+0.66 -4.21 +1.74 -3.08
-2.76 -0.49 -3.88 -1.81
+0.18 +2.09 +4.14 +4.45
->
-2.76 -0.49 -3.88
+0.18 +2.09 +4.14

+1.77 +1.63 +3.43 +2.72
+1.82 -1.79 -0.72 +3.95
+1.53 -2.45 -0.10 +5.75
->
+1.82 -1.79 -0.72
+1.53 -2.45 -0.10

-1.14 -3.79 -2.02 +1.64
+4.00 -0.76 +3.64 -4.68
+5.65 -1.73 +3.19 -4.49
+0.46 -1.16 -3.28 -0.27
->
+4.00 -0.76 +3.64
+5.65 -1.73 +3.19

+0.00 +3.21 -3.94
+0.53 -2.42 -3.20
+0.39 +0.41 -5.40
->
+0.53 -2.42 -3.20
+0.39 +0.41 -5.40

-2.88 +3.78 +1.09 +1.90 +1.42
-0.77 -0.17 -0.28 +0.19 +0.43
-5.49 +3.04 +1.13 +0.72 +2.94
->
-0.77 -0.17 -0.28
-5.49 +3.04 +1.13

-3.07 -4.44 -3.09 -2.64
+0.95 -1.28 +1.37 -1.19
+4.27 -3.18 +1.69 -3.05
->
+0.95 -1.28 +1.37
+4.27 -3.18 +1.69
---
-0.07 -4.56 +0.76 -2.86 -5.31 +1.24 -3.39 +0.52 +1.14
-1.05 -2.65 -1.27 -1.88 -3.49 +1.07 -3.36 +0.20 +4.00
+1.16 -2.75 +2.97 -1.33 -5.21 +2.86 -4.06 +0.91 +1.13
+0.21 -3.55 +1.82 -1.97 -3.31 +0.39 -1.61 -0.78 +0.62
+0.20 -2.59 +1.22 -1.09 -4.35 +1.11 -3.05 +0.02 +1.80
-0.31 -3.52 +0.91 -2.67 -4.00 +0.66 -1.53 -0.77 +1.34
->
-0.31 -3.52 +0.91 -2.67 -4.00 +0.66 -1.53 -0.77 +1.34
+0.20 -2.59 +1.22 -1.09 -4.35 +1.11 -3.05 +0.02 +1.80
+0.21 -3.55 +1.82 -1.97 -3.31 +0.39 -1.61 -0.78 +0.62
+1.16 -2.75 +2.97 -1.33 -5.21 +2.86 -4.06 +0.91 +1.13
-1.05 -2.65 -1.27 -1.88 -3.49 +1.07 -3.36 +0.20 +4.00
-0.07 -4.56 +0.76 -2.86 -5.31 +1.24 -3.39 +0.52 +1.14

-3.97 -2.69 -4.31 -2.77 -3.33 +2.92
-0.47 +0.79 +0.34 +0.96 +0.23 -0.50
->
-0.47 +0.79 +0.34 +0.96 +0.23 -0.50
-3.97 -2.69 -4.31 -2.77 -3.33 +2.92

-1.13 -1.82 -4.41 -3.21 -0.08 -2.13 +0.51 -1.59 +4.08
+1.60 -4.71 +0.56 -3.47 -3.00 +0.37 -3.24 +2.90 -0.30
+0.90 -3.05 -0.48 -1.55 -3.67 -1.48 -3.05 +2.85 -0.02
-0.16 +2.03 +0.72 +2.19 -0.60 -1.76 -0.61 +1.88 -0.45
+1.24 -0.23 +3.53 +2.14 -2.17 +0.58 -3.05 +3.91 -3.73
+1.23 +1.17 +1.87 +1.55 -0.98 +1.15 -0.15 +1.06 -2.04
+0.95 +1.47 +3.79 +1.90 -0.04 +0.55 -1.29 +2.95 -2.65
+0.31 +3.42 +0.39 +1.64 +1.08 -0.61 +1.37 -0.01 +0.54
->
+0.31 +3.42 +0.39 +1.64 +1.08 -0.61 +1.37 -0.01 +0.54
+0.95 +1.47 +3.79 +1.90 -0.04 +0.55 -1.29 +2.95 -2.65
+1.23 +1.17 +1.87 +1.55 -0.98 +1.15 -0.15 +1.06 -2.04
+1.24 -0.23 +3.53 +2.14 -2.17 +0.58 -3.05 +3.91 -3.73
-0.16 +2.03 +0.72 +2.19 -0.60 -1.76 -0.61 +1.88 -0.45
+0.90 -3.05 -0.48 -1.55 -3.67 -1.48 -3.05 +2.85 -0.02
+1.60 -4.71 +0.56 -3.47 -3.00 +0.37 -3.24 +2.90 -0.30
-1.13 -1.82 -4.41 -3.21 -0.08 -2.13 +0.51 -1.59 +4.08

-0.25 +0.07
-0.08 -0.17
-4.71 +0.59
-0.36 -0.06
-0.03 -0.46
-0.05 -0.13
-0.93 +5.83
-0.25 -0.19
+0.42 -0.16
-0.57 +0.88
->
-0.57 +0.88
+0.42 -0.16
-0.25 -0.19
-0.93 +5.83
-0.05 -0.13
-0.03 -0.46
-0.36 -0.06
-4.71 +0.59
-0.08 -0.17
-0.25 +0.07

-1.26 +1.22 -0.17 +2.91 -1.95 +0.12
-1.27 +1.21 -0.17 +2.88 -1.93 +0.12
-1.26 +1.21 -0.17 +2.87 -1.92 +0.12
-3.73 +2.62 -0.35 +5.54 -3.29 +0.65
-2.60 +1.32 -0.17 +2.28 -1.00 +0.61
-4.38 +2.67 -0.35 +5.25 -2.84 +0.89
-4.38 +2.68 -0.35 +5.27 -2.85 +0.88
-4.38 +2.67 -0.35 +5.26 -2.85 +0.88
-3.74 +2.62 -0.35 +5.54 -3.29 +0.65
-2.63 +1.33 -0.17 +2.29 -1.00 +0.62
->
-2.63 +1.33 -0.17 +2.29 -1.00 +0.62
-3.74 +2.62 -0.35 +5.54 -3.29 +0.65
-4.38 +2.67 -0.35 +5.26 -2.85 +0.88
-4.38 +2.68 -0.35 +5.27 -2.85 +0.88
-4.38 +2.67 -0.35 +5.25 -2.84 +0.89
-2.60 +1.32 -0.17 +2.28 -1.00 +0.61
-3.73 +2.62 -0.35 +5.54 -3.29 +0.65
-1.26 +1.21 -0.17 +2.87 -1.92 +0.12
-1.27 +1.21 -0.17 +2.88 -1.93 +0.12
-1.26 +1.22 -0.17 +2.91 -1.95 +0.12

-1.00 +0.54 +1.61 +0.07 +0.68
-1.11 +1.26 -2.58 -1.91 -0.26
-1.53 -0.84 -3.98 +0.86 +1.55
+2.08 -3.19 -0.47 -2.78 -1.64
-1.34 +1.98 -4.44 -1.20 -0.72
-1.22 +1.29 -5.19 -1.85 -0.69
+3.44 +0.20 -3.11 +1.65 +0.89
->
+3.44 +0.20 -3.11 +1.65 +0.89
-1.22 +1.29 -5.19 -1.85 -0.69
-1.34 +1.98 -4.44 -1.20 -0.72
+2.08 -3.19 -0.47 -2.78 -1.64
-1.53 -0.84 -3.98 +0.86 +1.55
-1.11 +1.26 -2.58 -1.91 -0.26
-1.00 +0.54 +1.61 +0.07 +0.68

-1.61 +4.77 +2.12 -2.30
+0.36 -3.79 +1.71 +0.37
-3.21 +0.50 +0.65 -1.60
+2.44 -0.75 -5.63 +0.00
+1.58 +3.83 +0.38 +4.39
-2.24 +1.01 +2.55 -4.36
+2.05 -5.59 -1.71 +1.57
+0.51 +2.38 +0.87 +3.37
+0.59 +2.70 +0.86 +1.52
-1.32 +0.86 -0.25 -1.39
+0.72 +2.24 -0.36 +2.55
->
+0.72 +2.24 -0.36 +2.55
-1.32 +0.86 -0.25 -1.39
+0.59 +2.70 +0.86 +1.52
+0.51 +2.38 +0.87 +3.37
+2.05 -5.59 -1.71 +1.57
-2.24 +1.01 +2.55 -4.36
+1.58 +3.83 +0.38 +4.39
+2.44 -0.75 -5.63 +0.00
-3.21 +0.50 +0.65 -1.60
+0.36 -3.79 +1.71 +0.37
-1.61 +4.77 +2.12 -2.30
